Here is a tiny trained network, its code and every weight. The questions are about switching its units off for an input and a class, where a switched-off unit gives its printed mean instead of its output.

import numpy as np


def w(rows, s, z=0):
    codes = np.array(rows[::2]) - 128.0
    scale = np.full(codes.shape[1], s)
    scale[-1] = z or s
    return codes * scale


def f(y):
    return np.maximum(y, 0)


def log_softmax(a):
    a = a - a.max(-1, keepdims=True)
    return a - np.log(np.exp(a).sum(-1, keepdims=True))


def net(x, mask):
    res = np.array(x, float).reshape(1, 8) / 4 @ E
    y = f(res @ A[0][:, :-1].T + A[0][:, -1])
    res = res + np.where(mask, y, B[0][:, -1]) @ B[0][:, :-1]
    return log_softmax(res[-1] @ U[:, :-1].T + U[:, -1])


A, B = {}, {}
E = w([
[122,97,113,57,170,106,41,60,90,153,222],'x0',
[217,146,72,147,90,160,191,134,2,147,93],'x1',
[173,121,47,45,87,112,100,213,174,204,100],'x2',
[84,150,73,143,15,187,244,127,153,123,209],'x3',
[170,172,219,101,127,204,170,135,185,192,171],'x4',
[136,173,147,189,146,39,111,143,114,190,222],'x5',
[176,175,167,194,137,149,118,164,126,105,181],'x6',
[227,108,159,101,152,106,168,103,204,28,132],'x7',
],0.0087)
A[0] = w([
[121,159,105,138,122,49,89,121,81,127,139,229],'n1',
[208,91,146,135,180,104,124,188,189,93,98,219],'n2',
[52,86,86,115,92,130,151,109,117,183,96,203],'n3',
[192,95,131,188,118,184,183,100,48,71,58,224],'n4',
[126,140,145,132,84,185,183,124,163,171,124,254],'n5',
[167,132,140,55,100,148,135,161,73,181,110,171],'n6',
[115,84,148,151,135,99,18,121,132,124,143,213],'n7',
[91,166,174,146,112,143,139,118,204,75,198,221],'n8',
[116,148,168,176,132,112,129,128,116,255,133,177],'n9',
[105,132,195,217,135,50,170,171,142,110,198,199],'n10',
[174,82,15,76,131,157,76,133,70,126,164,122],'n11',
],0.01,0.0039)
B[0] = w([
[74,141,41,116,90,97,172,106,104,243,49,205],'n1',
[199,49,108,89,147,64,140,145,183,83,106,221],'n2',
[1,69,92,72,76,232,115,194,179,89,145,215],'n3',
[146,137,207,119,142,152,222,103,133,89,77,248],'n4',
[139,173,177,203,96,177,84,222,112,64,212,227],'n5',
[186,181,221,53,115,204,74,158,142,175,129,201],'n6',
[96,125,127,96,190,77,55,43,100,137,84,212],'n7',
[140,126,86,119,109,66,127,100,99,35,229,222],'n8',
[161,128,105,170,204,204,83,134,47,179,121,206],'n9',
[166,129,62,194,88,104,131,107,62,85,128,232],'n10',
[83,183,156,27,61,100,190,78,160,239,127,210],'n11',
],0.0087,0.014)
U = w([
[117,90,68,197,120,99,124,103,46,148,88,111],'0',
[95,119,166,96,172,81,49,97,118,73,168,120],'1',
[137,129,187,117,124,137,180,128,123,79,9,140],'2',
[75,160,127,70,76,117,137,108,126,183,134,6],'3',
[178,168,168,107,121,179,73,203,131,149,140,140],'4',
[176,87,111,73,151,62,89,170,187,122,48,232],'5',
[10,97,102,116,96,170,125,180,152,73,122,220],'6',
[189,145,122,181,47,97,166,151,127,88,205,82],'7',
],0.011,0.0018)

Each question gives the input, the list of numbers given to net, and the class t.
The units are the neurons (one row each of A and B). Each row of codes is followed by its name. A weight is (code - 128) times the scale printed after its matrix; where a second scale follows, it is the last column's (A, B and U).
mask holds one flag per neuron, in row order. A switched-off neuron (its flag False) gives its mean, the last column of its row in B, instead of its output. The means were averaged over made-up inputs and are rounded, as every weight is.
A unit's drop is (log p(t) with every unit on - log p(t) with that unit switched off) / (log p(t) with every unit on - log p(t) with every unit switched off).
The circuit of an input: a set's keep is (log p(t) with only the set's units on - log p(t) with every unit switched off) / (log p(t) with every unit on - log p(t) with every unit switched off). Starting from all 11 units, units are removed one at a time, each time the one whose removal leaves the highest keep (on an exact tie, the one counted first), for as long as the keep stays at least 0.8.
circuit, biggest first: the units of the circuit, biggest drop first
most important unit: the unit with the biggest drop
k most important neurons: the k neurons with the biggest drops, biggest first
drop of u: that unit's drop, to one decimal
input [-2,-2,2,8,1,-6,8,-6], class 7: 4 most important neurons -> n5, n8, n7, n1
input [-1,-1,-5,-1,4,2,-3,-4], class 0: circuit, biggest first -> n6, n9
input [4,-7,-1,-8,-1,-1,-8,8], class 5: circuit, biggest first -> n2
input [4,-4,-8,4,-7,0,-1,-3], class 0: circuit, biggest first -> n1, n10
input [7,3,7,7,7,-2,5,3], class 4: 2 most important neurons -> n6, n10
input [3,3,-6,-8,-5,-4,-1,-2], class 2: 2 most important neurons -> n4, n10
input [3,7,-6,-1,-7,6,-6,-6], class 3: 3 most important neurons -> n11, n3, n10
input [6,4,-1,5,-1,-6,6,3], class 2: 2 most important neurons -> n4, n10
input [-5,-4,7,5,7,5,5,-5], class 7: 2 most important neurons -> n8, n10
input [-8,3,-5,4,6,-7,7,8], class 7: 2 most important neurons -> n8, n5
input [-7,6,5,-6,7,0,-4,4], class 4: 4 most important neurons -> n6, n5, n1, n7
input [4,4,-6,6,-7,0,1,-6], class 6: 2 most important neurons -> n3, n6
input [0,-8,3,8,7,3,-5,-3], class 7: 4 most important neurons -> n8, n5, n7, n1
input [-2,7,-3,7,1,-6,2,-1], class 2: 3 most important neurons -> n4, n8, n10
input [1,-6,-2,-2,-2,-8,0,-2], class 1: most important unit -> n7
input [-5,-8,-8,-3,-7,8,-2,6], class 0: 2 most important neurons -> n10, n1
input [3,2,-4,-6,2,2,5,1], class 0: drop of n6 -> 0.1
input [5,3,-1,-4,-2,8,-8,-1], class 3: drop of n11 -> 0.7
input [5,8,-6,-1,-1,1,4,4], class 2: drop of n4 -> 0.5
input [3,-4,1,-4,-2,6,-2,-1], class 0: most important unit -> n1
